cols: U N G W K
[ -6.6 -69.6  87.3  -4.6 -75.0] -> Zup
[ -6.6 -69.6  87.3  -4.6  45.5] -> bopo
[ -5.2 -69.6  87.3  -4.6 -75.0] -> Zak
col: [-75.0  45.5] => K
has: [ -4.6 -74.9] => no
has: [87.3 -4.6 45.5] => yes

cols: Z S T P
[ 7.4  7.5 70.8 51.5] = Dig
[ 5.8  0.8 10.8  6.7] = teka
[-4.8  5.4 53.8 33.1] = Zupa
has: [70.8 51.6] => no
has: [ 5.8  0.8 10.7  6.7] => no
col: [ 6.7 33.1] => P

cols: J V F E Y C
[-16.7  19.5  21.3 -41.8   3.3  -6.4] -> nuru
[-31.4 -15.0  -4.3 -41.8  -9.3  32.1] -> fogo
[-34.9 -25.7  23.6 -14.6   9.6  52.0] -> kono
[-33.1  34.3 -18.8 -47.3 -24.5  -2.7] -> tigob
[-53.8 -21.9  16.1 -41.8   3.3  40.0] -> soge
[ -6.5  11.0  -8.4 -41.8 -26.0 -24.7] -> tase
[-9.2 -8.7 -4.3 -4.0  3.3 69.5] -> Zusu
col: [-34.9 -33.1 -53.8  -6.5] => J
has: [-18.8 -47.3] => yes
has: [ -6.4   3.3 -41.8  21.3] => no
has: [-41.8   3.3  40.0] => yes
col: [  3.3  -9.3   9.6 -24.5] => Y

cols: H Q X A
[  5.0 -52.5  31.0  25.7]  Buzo
[ 17.6 -34.7 -57.6  39.6]  saz
[  5.3  -8.5 -41.4 -15.3]  tilam
[ 39.0  15.7 -67.0   3.9]  sitag
[-20.4   0.1 -50.9  10.2]  Lod
[-10.9  -2.2  36.4  32.8]  perel
[  9.9 -35.4  86.5  10.3]  sep
[  5.8 -37.9  69.4  52.5]  ranaz
col: [-67.0 -50.9  36.4] => X
has: [31.0 25.7] => yes
has: [36.4 -2.2] => no
has: [  0.1 -50.9] => yes

cols: B M D R
[-14.5  -8.0 -15.5 -21.7]  basep
[-15.3  78.1 -12.9 -30.5]  bage
[ -5.6 -55.5 -14.6 -27.7]  Bop
[  9.9 -51.6  23.0  15.6]  gil
[ -0.5  46.2 -10.0 -18.3]  butuf
[  7.6 -22.1   2.2  -2.1]  nubel
col: [-15.5 -12.9 -14.6  23.0 -10.0] => D
has: [-14.6 -27.8] => no
has: [ -5.6 -55.6] => no
col: [-55.5 -51.6] => M
col: [-55.5 -51.6  46.2] => M

cols: los pavis kerin rabe Lan bosod
[-56.8 -13.9  -3.8  10.0   8.4 -25.4] = Kebug
[ 39.2   3.8 -24.0   5.0  32.0  30.9] = rabo
[-33.8  10.2  23.3  18.0   3.7  11.3] = ruk
[  0.4 -14.1 -20.3 -12.3 -13.8  10.7] = mozi
[-39.8  -1.8   5.8 -13.1  44.3 -39.6] = penom
[-9.9 -7.8 17.5 32.0 48.4 77.1] = Bunaz
[37.7  2.6  6.5 55.1 -3.4 11.4] = ralo
[-38.5  10.0 -10.4  27.8   5.0  12.8] = dekal
[ 12.4  16.7 -16.0  26.2  -1.3  23.8] = Sidez
[ -3.0  -6.2 -22.1  -7.6 -13.2 -20.2] = Likat
[39.8 -7.3  7.6 35.1  4.9 51.6] = des
col: [ -9.9  37.7 -38.5  12.4  -3.0  39.8] => los
col: [ 10.2 -14.1  -1.8  -7.8] => pavis
has: [16.7 12.4] => no

cols: zut Ful supa Lasos niber Vif Dimo faf
[-10.0 -45.2  -2.3 -52.6 -22.1  33.5  15.3  47.7] -> Vefo
[-10.0 -45.2  -2.3 -52.6 -22.1  33.5 -25.1  34.1] -> pul
[-20.0  -9.8 -48.1  34.5 -10.6  21.4  46.3 -19.7] -> logi
col: [47.7 34.1] => faf
has: [-22.1  33.6] => no
has: [-45.2  -2.4] => no
col: [-25.1  46.3] => Dimo

cols: Sazib gif Vibad kez Gapi Pena
[  8.5 -16.9 -14.6 -33.8 -30.3  61.7] = non
[ 21.9  16.5   6.3 -26.9 -52.4  49.0] = gabub
[-66.3  42.4  -2.5   7.9  10.6 -10.0] = gute
has: [21.8 16.5] => no
has: [ 61.7 -30.3 -33.8 -14.6 -16.9] => no
col: [16.5 42.4] => gif
col: [ 6.3 -2.5] => Vibad
col: [-30.3 -52.4] => Gapi
has: [-30.3 -33.8 -14.6] => no

cols: lapev rufu let Nad vifo geg pelar zelan
[  0.3  24.6  19.4 -10.0 -25.8  21.2  -6.9  14.4]  fomis
[-24.7 -19.1  -7.9  -8.2  -5.0   2.4 -27.0  -9.6]  fak
[ 31.3 -10.9  -4.0 -10.1  12.2 -30.8   5.4 -14.3]  Zos
[ 43.6 -19.5 -26.4 -21.3 -10.7  -5.0 -10.8   0.9]  ruvuv
[-24.7 -19.1  -7.9  -8.2   4.8   2.4  23.5 -31.0]  bive
[  8.8  -9.2 -24.7  -7.9  -9.8  15.5 -72.9  15.7]  rab
[-24.7 -19.1  -7.9  -8.2  -5.0   2.4  23.5 -31.0]  lamit
[ 43.6 -19.5 -26.4 -21.3 -10.7 -22.2   3.9  10.6]  nedi
has: [ -3.9 -10.1  12.2] => no
col: [-5.0 12.2] => vifo
has: [-30.8   5.4 -14.2] => no
has: [-10.7  -4.9 -10.8   0.9] => no
has: [-8.1 -5.0] => no
col: [-19.5 -19.1  -9.2 -19.1 -19.5] => rufu
has: [  5.4 -30.8  12.2 -10.1  -4.0] => no

cols: Ris nuzig tizuz vavu
[26.4 18.9 19.7 44.8] = zugiz
[ 25.5  14.8  59.9 -65.1] = doru
[ 8.7  4.2 25.8 12.2] = bidov
[  9.0 -42.8 -78.6 -35.9] = sop
col: [26.4 25.5] => Ris
col: [ 44.8 -65.1  12.2] => vavu
has: [59.9 14.8] => no

cols: rig lum tep relis nitu futel nimes Ledeg
[-54.8 -60.9 -21.2  48.3  10.5 -36.1   4.4 -32.0] : dala
[ 26.9   4.4  10.5 -25.6   5.6   3.7  -5.9  -0.4] : Lil
[ -8.8  -2.9  21.2 -20.0  -8.3   7.2  -4.8   8.0] : Kizit
[ -4.0   3.0 -60.7  42.6  30.6  -2.5  11.2   9.5] : Dabep
[ 4.6  4.6  3.8 -8.8  7.3  5.2  7.4 13.5] : sur
[ 38.2   1.8  22.8 -49.0   5.4   0.3  -9.1  -4.5] : tonin
[ 14.3   2.1 -39.9  39.5  43.0 -27.2   1.9  -1.1] : lovu
[-16.3   4.9   5.5  -5.2 -20.5   9.5  -1.8  15.4] : pib
[ -4.5  -2.3 -20.6  17.3   5.9  -4.1   1.5   4.3] : kul
[ 21.6   5.0 -31.8  -1.5  22.8  -1.9   2.7   0.9] : Liv
[ 38.5  27.8  12.8 -49.8   3.6  19.3 -17.7  17.7] : bebeb
[ 10.3   9.8 -67.5  28.4  34.9  -7.1  10.7   8.2] : tef
col: [ 7.2 -2.5] => futel
has: [ -4.5  -2.3 -20.6  17.3] => yes
col: [ 10.5   5.6  -8.3  30.6   7.3   5.4  43.0 -20.5   5.9  22.8] => nitu
has: [-16.3   4.9] => yes
has: [-4.0  3.1] => no

cols: dito gusu Zoti Pok Bibed ziv
[ 59.2 -53.1  27.8  -6.2  55.3 -57.4]  Pigel
[-20.8 -30.9 -49.8 -67.2 -67.7  48.7]  zas
[-36.1 -39.0 -66.5 -26.3 -52.7 -54.8]  teles
col: [-53.1 -30.9] => gusu
has: [-30.9 -49.8 -67.2] => yes
col: [-49.8 -66.5] => Zoti

cols: zavo doki bule Nirez Pavaf
[-49.0 -11.8  -7.0  -1.5  23.0] : leni
[-18.7  10.6 -48.9  24.8  35.4] : devag
[-47.8 -11.8  -6.1  -2.4  23.2] : Mak
[  8.6  -7.2  20.4 -14.4 -70.3] : binam
[ 59.0  16.2  50.6   8.1 -28.2] : givid
[ 19.1  -2.2  31.3  -9.0 -67.2] : guz
col: [-7.2 16.2 -2.2] => doki
has: [-28.2   8.1  50.6] => no
has: [-11.8  -6.1] => yes
col: [-11.8  10.6] => doki

cols: gike Lezuf paf kibof Nopi zuti lus vib Bip gopun
[  6.5 -15.9   0.2  -6.8  -7.0   6.4   5.7   6.3   3.7  -1.5] = zed
[ 21.3 -30.5  15.2 -27.0  -6.8  -2.5 -37.0   2.0  26.5 -25.4] = pivun
[  4.4 -27.9   7.7  -9.3 -11.3   3.5  -3.3   9.3   3.1  -1.2] = Tula
[ 25.3 -30.5  -2.1 -29.0   2.8  15.1 -22.2   7.6  12.8   1.0] = pobiv
[ 22.2 -36.8   8.0 -24.0   0.6   2.8 -34.3  -1.7  18.2 -15.0] = zugus
[ 21.1 -38.7  12.5 -34.8  -5.3  -1.7 -60.5 -13.1  27.8 -31.9] = Nid
[  8.8 -25.2  10.7 -25.6  -2.8  -4.3 -47.4 -11.5  29.9 -38.5] = Tur
[ 15.9 -25.1  12.6 -25.6 -15.9  -4.3 -38.4 -10.9  25.5 -34.2] = linov
[ 26.9 -37.1  12.7 -39.2   3.4  -2.3 -68.1 -12.4  37.0 -38.6] = seva
[ 12.6 -39.3   1.3 -16.0   5.5  10.1 -16.6   6.8   4.9   3.5] = vemi
[ 17.6 -25.0  -1.0 -30.1   6.7  11.3 -34.6   2.5  17.6  -8.0] = sakez
col: [21.3  4.4] => gike
col: [-2.5  3.5 15.1] => zuti
col: [-29.0 -24.0 -34.8 -25.6 -25.6 -39.2] => kibof
has: [-38.6  37.0] => no
has: [4.9 3.5] => yes
has: [ 11.3 -34.6   2.5  17.6  -8.0] => yes
has: [-38.5  29.9] => no

cols: Rom Nopo vutom pogi nit lol
[  3.2  15.2 -14.1  -1.2 -20.1  42.9]  duzub
[-9.7 -7.5  4.1 -7.3 14.0  4.4]  zal
[-53.5 -22.9 -12.8  36.3  -2.5 -22.7]  lir
[-25.2   0.7 -11.8  22.2 -27.9  -4.8]  zepe
[-28.1   8.8 -28.3   6.9  25.7   4.0]  Tibuz
[ -7.7  -9.1 -33.6  -9.1   1.2  49.4]  finen
[-2.8 -2.0 -3.4  2.6  7.5 10.1]  gari
[ -7.6  64.4  13.2 -21.7 -27.2  21.4]  komi
[ 10.3  -3.9  28.0 -15.0  -8.0  11.1]  rogid
[-50.6  33.7   7.1  -2.6 -12.1 -16.4]  vupo
has: [-20.0  42.9] => no
col: [-15.0  -2.6] => pogi
has: [ 7.0 -2.6] => no
has: [ -3.9  28.0 -15.0  -8.1  11.1] => no

cols: pup Riva totat livo
[-34.3 -77.5 -28.2 -38.0] = vozeg
[-34.3 -77.5 -28.2  14.1] = gekob
[-34.3 -77.5 -28.2  20.6] = deze
col: [14.1 20.6] => livo
find: [-34.3 -77.5 -28.2  20.6] => deze
has: [-77.5 -28.2  14.1] => yes
has: [-34.3 -77.5 -28.2  20.6] => yes
has: [-38.0 -28.2] => no

cols: kekad mebom Motul nalod rirum
[-74.6   6.1 -31.0  50.7   8.9] -> sidu
[ 36.1  28.1   1.8  20.7 -25.3] -> lat
[ -9.6 -27.3 -21.7  50.5   5.9] -> pasa
col: [  1.8 -21.7] => Motul
col: [  8.9 -25.3] => rirum
has: [-74.6   6.1 -31.0] => yes
has: [  8.9  50.7 -31.0   6.1 -74.6] => no
col: [-74.6  36.1] => kekad
has: [ -9.6 -27.3] => yes

cols: ged bif Matob gadip
[-32.6 -28.6 -18.2  34.7] -> Ripoz
[ 39.9  43.0  18.5 -63.3] -> Pebi
[ 48.6 -30.0 -17.8  36.0] -> Pomu
has: [39.9 43.0 18.5] => yes
has: [ 48.6 -30.0 -17.8  36.0] => yes
has: [-30.0 -17.7] => no
col: [ 34.7 -63.3] => gadip

cols: padod bot gavor Badu pitel pes Rim duzad Niva
[ 36.7 -20.8 -24.1 -30.3  52.3  -4.0  38.4 -64.5  27.5] -> vezi
[ 33.2 -34.4 -23.8  63.7 -18.5  19.7  34.7   6.3 -38.9] -> fovi
[-36.0  16.7  -8.6  -3.0  15.4  60.9  32.6  40.4  15.8] -> tid
[-17.0 -23.5  31.7 -18.0  44.2 -13.8 -35.0  18.6  29.3] -> Vame
col: [-30.3  63.7] => Badu
col: [ 33.2 -36.0 -17.0] => padod
col: [-23.8  -8.6] => gavor
col: [-8.6 31.7] => gavor
col: [-4.0 19.7] => pes

cols: Dini Gos vob Bod Lam fusel
[13.3 26.3 26.3  6.3 11.2 53.2]  Kugu
[-50.9 -34.1 -34.1 -32.0  44.4  65.3]  fol
[ 13.3  26.3  26.3 -74.8  11.2  53.2]  Funi
find: [-50.9 -34.1 -34.1 -32.0  44.4  65.3] => fol
col: [-50.9  13.3] => Dini

cols: famuz gakig semun Nokur lolap Mam seker rulov
[ 29.3  -1.0  -5.3 -36.4   3.2  17.7 -21.4  28.0] = kag
[ 22.7  13.7  -0.5 -24.8  -7.3  37.3  34.1  31.7] = tif
[-42.3 -23.9   6.1   3.9  35.6 -25.2 -17.3  12.4] = Veb
[  7.1   7.9 -27.0 -14.2  -4.9  35.1  27.8  41.9] = lito
[12.5  8.3 22.4 24.8 20.6 -1.5 22.9  0.0] = penu
[ 10.8  13.3  10.8  22.7  14.9 -17.5  -2.6   1.5] = Ronuv
[-62.4  -9.3  14.4  76.6  50.3 -27.4  27.5 -17.2] = Toru
[  7.3 -22.2   5.7   4.6  -4.7  13.6  24.0   0.1] = lolo
col: [ 10.8 -62.4   7.3] => famuz
has: [-24.8  -7.3  37.3  34.1] => yes
has: [  7.9 -27.0] => yes
col: [ 34.1 -17.3  27.8] => seker
has: [-36.4   3.2  17.7 -21.4] => yes
col: [12.4 41.9  0.0  1.5] => rulov

cols: Vem Bom gat dafu
[-21.8 -35.7 -82.5 -73.1] = gole
[-32.3 -32.5  53.3 -34.4] = dop
[-32.3 -32.5  53.3  53.4] = miki
col: [-32.5 -32.5] => Bom
col: [-35.7 -32.5] => Bom
col: [-21.8 -32.3] => Vem
has: [-32.5 -32.3] => no
col: [-73.1 -34.4] => dafu
has: [-35.8 -82.5 -73.1] => no

cols: Doket fifi fadok Rito fodem
[-41.4   8.2  26.8  18.6   2.3]  Lepun
[-14.8  69.1  17.8  -8.6   8.2]  latuk
[-75.0  56.8  45.1   2.5  46.6]  madi
[-18.2 -46.6  -7.4 -12.6  52.3]  mik
has: [ -7.4 -12.6] => yes
col: [-8.6  2.5] => Rito
col: [2.3 8.2] => fodem
col: [ 8.2 46.6 52.3] => fodem

cols: Kud gupu Puno Numuk
[ 20.7   7.4 -13.2  24.5] -> dedo
[ 28.2 -56.1  71.6  55.5] -> zuloz
[ -0.9   8.6 -17.0  24.1] -> dun
[-37.6   0.3  -6.2   7.6] -> Noz
[  9.5 -63.6  26.0  58.7] -> nuvo
[-23.1 -61.8  30.1 -10.6] -> razen
[-67.1 -51.0  33.3  -5.9] -> Tozul
[-19.5 -34.3 -22.5 -41.0] -> zem
[-35.6  38.6  16.4  20.9] -> mazi
[  9.2 -21.0   2.9 -23.9] -> zod
[-65.0 -59.9 -18.8 -51.6] -> malad
[-58.6 -21.5  86.4  49.8] -> ferus
col: [-10.6  -5.9 -41.0] => Numuk
has: [  7.4 -13.3] => no
has: [ -0.9   8.6 -17.0  24.1] => yes
col: [ 20.7  28.2  -0.9 -37.6   9.5 -23.1 -67.1 -19.5 -35.6] => Kud
has: [86.5 49.8] => no

cols: Ziva soz Dep Kerud sedi
[ 64.4  26.5 -19.2  -5.1  21.9] -> Nepu
[ 34.3 -13.1 -34.6   8.6   3.8] -> Bobo
[ 21.7 -25.1 -39.6  15.0  -8.6] -> Bur
[ 34.3 -13.1 -34.6  -7.2  30.3] -> Kof
[ 26.6 -12.2 -34.4   8.7   8.9] -> Fepav
[ 14.3 -29.4 -41.3  17.0   5.5] -> Noveg
[  8.8 -15.3 -38.6   7.1  29.1] -> pege
[  1.7 -21.8 -38.5   8.0  18.9] -> zomu
has: [-29.4 -41.2  17.0] => no
col: [17.0  7.1  8.0] => Kerud
has: [-19.2  -5.1] => yes

cols: mog voras tamef Vukan sigu Zipag
[  2.2  11.4 -30.3 -58.3  33.8  29.9] : togog
[ 56.8   8.5  15.8  -6.6 -72.7 -13.3] : mig
[ 39.6  36.8  11.8  17.2 -28.6 -63.6] : Betu
[  5.6   7.2 -58.0 -28.8  52.4  15.6] : Reb
[-60.1  44.7  28.9   4.5  17.5 -26.8] : Danev
col: [ 15.8  11.8 -58.0] => tamef
col: [ 11.8 -58.0] => tamef
col: [-63.6  15.6 -26.8] => Zipag
col: [11.4  8.5 36.8  7.2] => voras

cols: Kis lapu veti bug lerap linub
[ 21.8  41.6 -40.7 -27.6  20.2 -12.5]  zapam
[-27.0 -18.9 -12.8 -39.2 -26.9  55.9]  geli
[ 28.6  15.0  20.5  52.5  27.4 -62.8]  dalun
[-35.0 -46.9  27.2  -1.1 -33.8  45.1]  zir
col: [ 20.2 -26.9  27.4] => lerap
has: [-19.0 -12.8 -39.2 -26.9  55.9] => no
has: [21.9 41.6] => no
has: [-12.8 -39.2 -26.9] => yes
has: [ 20.2 -27.6] => no

cols: seton Vitib Femel nufuf
[-56.3  46.2 -46.0 -30.2] = Sero
[ 12.3 -13.8  13.2   4.7] = rifu
[ 8.4 -9.9 11.4 14.8] = tegon
[ 75.8 -71.3  72.1  52.7] = ridid
[ 37.1 -38.5  37.3  24.4] = sib
[ 67.4 -66.2  66.7  53.5] = gekod
[ 80.6 -76.4  78.0  59.5] = zet
[-31.6  24.2 -26.3 -23.2] = karu
[ 71.6 -67.4  68.0  48.7] = niz
[ 46.9 -37.0  40.5  20.7] = rozaz
[ 73.9 -67.9  69.0  47.8] = dovi
[-24.0  18.6 -16.8  -7.1] = ninir
has: [-46.0  46.2 -56.3] => no
col: [-38.5 -66.2 -76.4  24.2] => Vitib
has: [ 46.2 -56.3] => no
has: [-71.3  72.1] => yes

cols: Niso raz Pone zozal rik zunad tipa kes saf vumu
[-14.2   3.5   1.2   5.3   2.3  -2.0  -4.1   3.7 -48.9  -0.4] = zazo
[-55.9  -0.5   2.3 -11.6   0.8   5.1   8.7  -2.3 -23.0  -6.3] = gima
[ 84.8  -8.6   5.0  -9.3   4.8   9.5  11.8  -7.6 -39.4  -4.4] = Gamu
[-82.0  -5.2   0.9  -7.3  -0.4   3.8   5.9  -4.8 -31.8  -1.8] = pala
col: [-2.0  5.1  9.5] => zunad
has: [ -7.5 -39.4  -4.4] => no
col: [5.1 9.5 3.8] => zunad

